Below are the code and all the weights of a small trained network. Each question names an input and a target symbol and asks about switching units off, where a switched-off unit gives its printed mean instead of its output.

import numpy as np


def w(rows, s, z=0):
    codes = np.array(rows[::2]) - 128.0
    scale = np.full(codes.shape[1], s)
    scale[-1] = z or s
    return codes * scale


def norm(h):
    return h / np.sqrt((h * h).mean(-1, keepdims=True) + 1e-5)


def f(y):
    return np.maximum(y, 0)


def softmax(a):
    e = np.exp(a - a.max(-1, keepdims=True))
    return e / e.sum(-1, keepdims=True)


def log_softmax(a):
    a = a - a.max(-1, keepdims=True)
    return a - np.log(np.exp(a).sum(-1, keepdims=True))


def net(x, mask):
    ids = ['δθλπτφω'.index(c) for c in x.split()]
    T = len(ids)
    res = E[ids] + P[:T]
    r = norm(res)
    for j in range(3):
        rows = slice(3 * j, 3 * j + 3)
        q, k, v = (r @ M[0][rows].T for M in (Q, K, V))
        z = softmax(np.where(np.tri(T) > 0, q @ k.T / 3**0.5, -1e9)) @ v
        o = O[0][rows]
        res = res + np.where(mask[j], z, o[:, -1]) @ o[:, :-1]
    y = f(norm(res) @ A[0][:, :-1].T + A[0][:, -1])
    res = res + np.where(mask[3:11], y, B[0][:, -1]) @ B[0][:, :-1]
    return log_softmax(norm(res)[-1] @ U[:, :-1].T + U[:, -1])


Q, K, V, O, A, B = {}, {}, {}, {}, {}, {}
E = w([
[49,131,86,117,158,100,57,91,81,131,167],'δ',
[184,145,125,103,200,103,151,70,113,138,164],'θ',
[117,155,153,126,113,119,132,124,99,96,177],'λ',
[171,114,68,125,124,113,118,114,49,148,167],'π',
[104,74,153,112,173,120,138,93,8,166,87],'τ',
[96,143,156,167,166,1,141,166,147,63,113],'φ',
[125,207,158,99,172,117,71,92,97,113,164],'ω',
],0.0078)
P = w([
[149,83,150,126,99,208,124,137,206,184,222],'0',
[96,108,103,172,151,193,155,4,60,2,115],'1',
[136,134,77,90,142,92,141,226,124,192,156],'2',
[163,108,127,184,114,54,101,58,97,105,164],'3',
[101,177,48,139,131,102,218,138,118,127,102],'4',
[117,158,110,206,170,51,170,94,78,224,207],'5',
],0.0067)
Q[0] = w([
[161,113,130,160,203,9,129,60,70,126,156],'h0',
[162,72,150,185,113,206,96,1,161,51,122],'h0',
[167,53,209,187,156,104,71,200,149,194,204],'h0',
[157,28,209,203,76,107,43,152,207,118,77],'h1',
[111,166,94,76,180,19,141,205,74,152,159],'h1',
[94,142,73,99,143,212,171,187,217,108,11],'h1',
[127,170,113,185,165,31,141,188,60,165,117],'h2',
[100,194,136,219,128,56,178,126,112,113,143],'h2',
[152,82,100,39,130,90,104,158,153,162,135],'h2',
],0.0074)
K[0] = w([
[135,203,67,111,116,49,136,160,118,89,77],'h0',
[95,96,156,102,124,148,141,255,226,146,78],'h0',
[94,212,87,111,142,195,239,111,79,152,129],'h0',
[95,163,96,81,171,206,170,113,97,130,179],'h1',
[135,144,98,199,160,89,101,124,130,48,55],'h1',
[169,77,166,96,108,147,56,41,93,148,181],'h1',
[120,57,164,169,102,183,92,77,140,141,214],'h2',
[115,78,196,113,68,208,173,136,190,193,189],'h2',
[119,158,112,139,153,157,173,107,103,119,153],'h2',
],0.0091)
V[0] = w([
[99,186,182,114,98,117,76,154,108,87,138],'h0',
[249,209,63,159,108,151,93,131,137,86,106],'h0',
[55,98,33,152,95,114,68,157,121,101,155],'h0',
[142,1,174,142,50,96,234,161,97,125,65],'h1',
[131,187,161,148,198,63,127,132,220,83,49],'h1',
[143,55,105,78,195,101,131,73,84,186,59],'h1',
[200,108,150,161,57,146,194,190,87,103,131],'h2',
[155,60,43,158,171,63,140,127,142,160,183],'h2',
[51,49,145,153,67,124,97,138,64,132,90],'h2',
],0.0088)
O[0] = w([
[150,126,119,139,153,135,163,114,50,133,182,112],'h0',
[218,149,187,87,75,149,85,42,138,84,170,136],'h0',
[74,123,180,127,73,171,157,154,162,181,208,173],'h0',
[96,169,214,140,128,44,102,164,178,140,26,49],'h1',
[140,79,139,120,225,95,184,174,113,47,160,76],'h1',
[82,72,130,254,157,156,58,104,191,85,84,112],'h1',
[88,59,127,87,112,122,185,49,171,163,118,102],'h2',
[161,181,70,174,193,174,98,100,145,168,95,254],'h2',
[110,180,95,102,90,190,143,125,139,69,190,36],'h2',
],0.0093,0.0075)
A[0] = w([
[73,45,126,84,167,87,221,79,173,145,119,121],'n0',
[139,36,163,81,181,66,161,170,115,118,105,73],'n1',
[209,77,90,129,148,124,36,60,130,44,54,41],'n2',
[117,219,94,2,81,94,164,176,53,217,92,2],'n3',
[131,160,161,124,178,108,144,174,150,49,105,151],'n4',
[178,156,144,180,87,197,82,87,131,230,127,92],'n5',
[143,118,155,76,140,47,202,144,123,77,145,108],'n6',
[214,77,104,56,85,190,66,40,142,143,104,147],'n7',
],0.0092,0.0054)
B[0] = w([
[134,141,116,50,122,128,64,109,203,86,139,159],'n0',
[115,141,159,146,85,155,91,138,146,88,65,176],'n1',
[54,153,66,60,205,180,163,120,245,153,156,165],'n2',
[79,201,112,71,212,1,200,82,62,217,74,176],'n3',
[159,106,68,162,83,171,168,134,103,75,143,174],'n4',
[95,138,222,126,55,140,196,129,190,82,126,246],'n5',
[66,116,168,131,72,94,134,113,148,198,116,183],'n6',
[242,86,86,75,108,77,133,165,99,34,103,225],'n7',
],0.0093,0.012)
U = w([
[238,114,115,160,158,143,123,135,34,84,179,201],'δ',
[151,131,113,248,175,142,51,124,93,215,16,208],'θ',
[145,158,199,56,17,87,56,106,166,96,143,118],'λ',
[135,142,70,34,218,152,64,101,224,128,152,5],'π',
[16,102,127,161,97,180,223,137,133,138,254,1],'τ',
[98,208,136,101,128,17,182,129,95,165,114,112],'φ',
[107,48,192,124,125,95,146,225,74,52,109,76],'ω',
],0.0081,0.0031)

Each question gives the input, a string of symbols that net reads in full, and the target symbol t.
The units are the heads (3 rows each of Q, K, V and O) and the neurons (one row each of A and B). Each row of codes is followed by its name. A weight is (code - 128) times the scale printed after its matrix; where a second scale follows, it is the last column's (O, A, B and U).
mask holds one flag per unit, heads first, then neurons. A switched-off unit (its flag False) gives its mean, the last column of its rows in O or B, instead of its output. The means were averaged over made-up inputs and are rounded, as every weight is.
A unit's drop is (log p(t) with every unit on - log p(t) with that unit switched off) / (log p(t) with every unit on - log p(t) with every unit switched off).
The circuit of an input: a set's keep is (log p(t) with only the set's units on - log p(t) with every unit switched off) / (log p(t) with every unit on - log p(t) with every unit switched off). Starting from all 11 units, units are removed one at a time, each time the one whose removal leaves the highest keep (on an exact tie, the one counted first), for as long as the keep stays at least 0.8.
circuit, biggest first: the units of the circuit, biggest drop first
unit that matters most: the unit with the biggest drop
k most important neurons: the k neurons with the biggest drops, biggest first
heads that matter: for each layer, one digit per head in row order, 1 if its drop is at least 0.15 and else 0, layers parted by /
input ω φ π π λ, target ω: heads that matter	011
input θ ω φ δ, target θ: circuit, biggest first	h2
input φ θ δ φ τ θ, target θ: heads that matter	101
input π δ ω φ ω, target π: circuit, biggest first	h2, n0, h1
input π π π φ π, target π: circuit, biggest first	h2, n0, h1
input φ π θ φ, target π: heads that matter	101
input ω τ θ τ, target π: heads that matter	100
input π δ φ π τ θ, target π: heads that matter	011
input π δ δ ω δ, target δ: heads that matter	000
input ω φ λ, target ω: heads that matter	010
input λ ω φ ω δ, target λ: heads that matter	011
input λ π τ π λ φ, target λ: circuit, biggest first	h2, n0
input π π θ, target λ: heads that matter	010
input ω π π π τ ω, target θ: heads that matter	010
input ω ω π φ π π, target ω: heads that matter	011
input δ θ π ω φ θ, target δ: heads that matter	011
input ω τ δ τ, target τ: circuit, biggest first	h0
input θ π π π λ, target λ: heads that matter	100
input ω π π ω φ π, target ω: heads that matter	010
input δ λ π θ π π, target λ: unit that matters most	h0
input π τ θ π, target π: circuit, biggest first	n2, h0
input π θ τ δ π, target τ: heads that matter	100
input θ π φ ω, target θ: 3 most important neurons	n5, n7, n1
input φ δ δ ω, target φ: circuit, biggest first	h1, n3
input π ω λ δ φ, target π: 2 most important neurons	n0, n5
input π ω π π φ λ, target π: 4 most important neurons	n0, n5, n7, n3
input λ λ θ φ τ, target λ: 2 most important neurons	n0, n1
input π θ θ φ π θ, target π: 2 most important neurons	n5, n0
input π δ ω λ, target δ: circuit, biggest first	h1
